Below is a small trained network, with its code and all its weights. Each question gives an input and a class and asks what happens when units are switched off, that is, made to give their printed mean instead of their output.

import numpy as np


def w(rows, s, z=0):
    codes = np.array(rows[::2]) - 128.0
    scale = np.full(codes.shape[1], s)
    scale[-1] = z or s
    return codes * scale


def norm(h):
    return h / np.sqrt((h * h).mean(-1, keepdims=True) + 1e-5)


def f(y):
    return np.maximum(y, 0)


def log_softmax(a):
    a = a - a.max(-1, keepdims=True)
    return a - np.log(np.exp(a).sum(-1, keepdims=True))


def net(x, mask):
    res = np.array(x, float).reshape(1, 4) / 4 @ E
    u = 0
    for l in range(2):
        y = f(norm(res) @ A[l][:, :-1].T + A[l][:, -1])
        res = res + np.where(mask[u : u + 4], y, B[l][:, -1]) @ B[l][:, :-1]
        u += 4
    return log_softmax(norm(res)[-1] @ U[:, :-1].T + U[:, -1])


A, B = {}, {}
E = w([
[103,109,140,29,70,137],'x0',
[184,77,254,169,112,181],'x1',
[61,102,180,164,133,85],'x2',
[151,207,126,176,16,58],'x3',
],0.005)
A[0] = w([
[212,76,203,128,63,193,50],'L0N1',
[252,155,75,186,177,135,82],'L0N2',
[254,153,120,28,89,139,118],'L0N3',
[212,172,149,127,93,87,2],'L0N4',
],0.0075,0.0031)
B[0] = w([
[160,133,113,248,183,132,254],'L0N1',
[50,77,132,118,87,108,235],'L0N2',
[53,115,200,124,138,78,247],'L0N3',
[202,182,99,100,104,155,179],'L0N4',
],0.012,0.004)
A[1] = w([
[118,212,2,57,130,96,238],'L1N1',
[139,94,113,103,253,225,6],'L1N2',
[147,226,151,171,89,41,89],'L1N3',
[44,60,176,219,110,87,69],'L1N4',
],0.0099,0.002)
B[1] = w([
[129,153,203,199,134,115,193],'L1N1',
[157,187,127,118,33,224,177],'L1N2',
[155,59,66,74,173,255,200],'L1N3',
[107,144,114,7,113,17,252],'L1N4',
],0.0079,0.011)
U = w([
[171,160,68,108,127,246,254],'0',
[103,95,135,73,192,95,13],'1',
[115,105,124,100,132,86,146],'2',
[121,159,152,252,204,128,118],'3',
],0.012,0.00093)

Each question gives the input, the list of numbers given to net, and the class t.
The units are the neurons (one row each of A and B). Each row of codes is followed by its name. A weight is (code - 128) times the scale printed after its matrix; where a second scale follows, it is the last column's (A, B and U).
mask holds one flag per neuron, layer by layer. A switched-off neuron (its flag False) gives its mean, the last column of its row in B, instead of its output. The means were averaged over made-up inputs and are rounded, as every weight is.
A unit's drop is (log p(t) with every unit on - log p(t) with that unit switched off) / (log p(t) with every unit on - log p(t) with every unit switched off).
The circuit of an input: a set's keep is (log p(t) with only the set's units on - log p(t) with every unit switched off) / (log p(t) with every unit on - log p(t) with every unit switched off). Starting from all 8 units, units are removed one at a time, each time the one whose removal leaves the highest keep (on an exact tie, the one counted first), for as long as the keep stays at least 0.8.
units of the circuit, in order: the units of the circuit, biggest drop first
k most important neurons: the k neurons with the biggest drops, biggest first
top k neurons in layer l: the k neurons of layer l with the biggest drops, biggest first
input [7,-8,5,3], class 3: 3 most important neurons	(L1N1, L1N4, L0N3)
input [-2,2,7,7], class 0: 4 most important neurons	(L1N3, L0N3, L0N2, L0N4)
input [-2,5,-5,3], class 1: units of the circuit, in order	(L0N3, L1N3)
input [0,-7,-3,-5], class 3: top 3 neurons in layer 1	(L1N1, L1N3, L1N4)
input [6,-4,4,6], class 0: units of the circuit, in order	(L1N3, L0N2)
input [-4,-1,-6,3], class 1: 3 most important neurons	(L0N2, L0N3, L1N2)
input [-2,2,4,-7], class 0: 3 most important neurons	(L1N2, L0N3, L0N2)
input [3,8,-4,-4], class 3: units of the circuit, in order	(L0N1)
input [4,7,-1,-4], class 3: 3 most important neurons	(L0N1, L1N3, L0N2)
input [2,1,3,-8], class 0: 2 most important neurons	(L1N2, L0N3)
input [-1,-7,-2,-1], class 3: top 2 neurons in layer 1	(L1N1, L1N4)
input [6,-2,-2,-8], class 0: 2 most important neurons	(L1N2, L1N4)
input [-8,-3,-2,-5], class 2: 2 most important neurons	(L0N2, L1N3)
input [-4,0,-3,5], class 0: units of the circuit, in order	(L1N3)
input [-5,-7,0,2], class 3: 2 most important neurons	(L1N1, L0N3)
input [-8,-2,-1,-4], class 2: top 2 neurons in layer 0	(L0N2, L0N3)
input [2,8,-6,-6], class 3: 4 most important neurons	(L0N1, L1N3, L0N3, L0N4)
input [5,-8,1,-1], class 3: units of the circuit, in order	(L1N1, L1N4)
input [7,-8,7,4], class 3: units of the circuit, in order	(L1N1, L0N3, L0N2)
input [2,-5,-3,-2], class 3: units of the circuit, in order	(L1N1, L1N4)
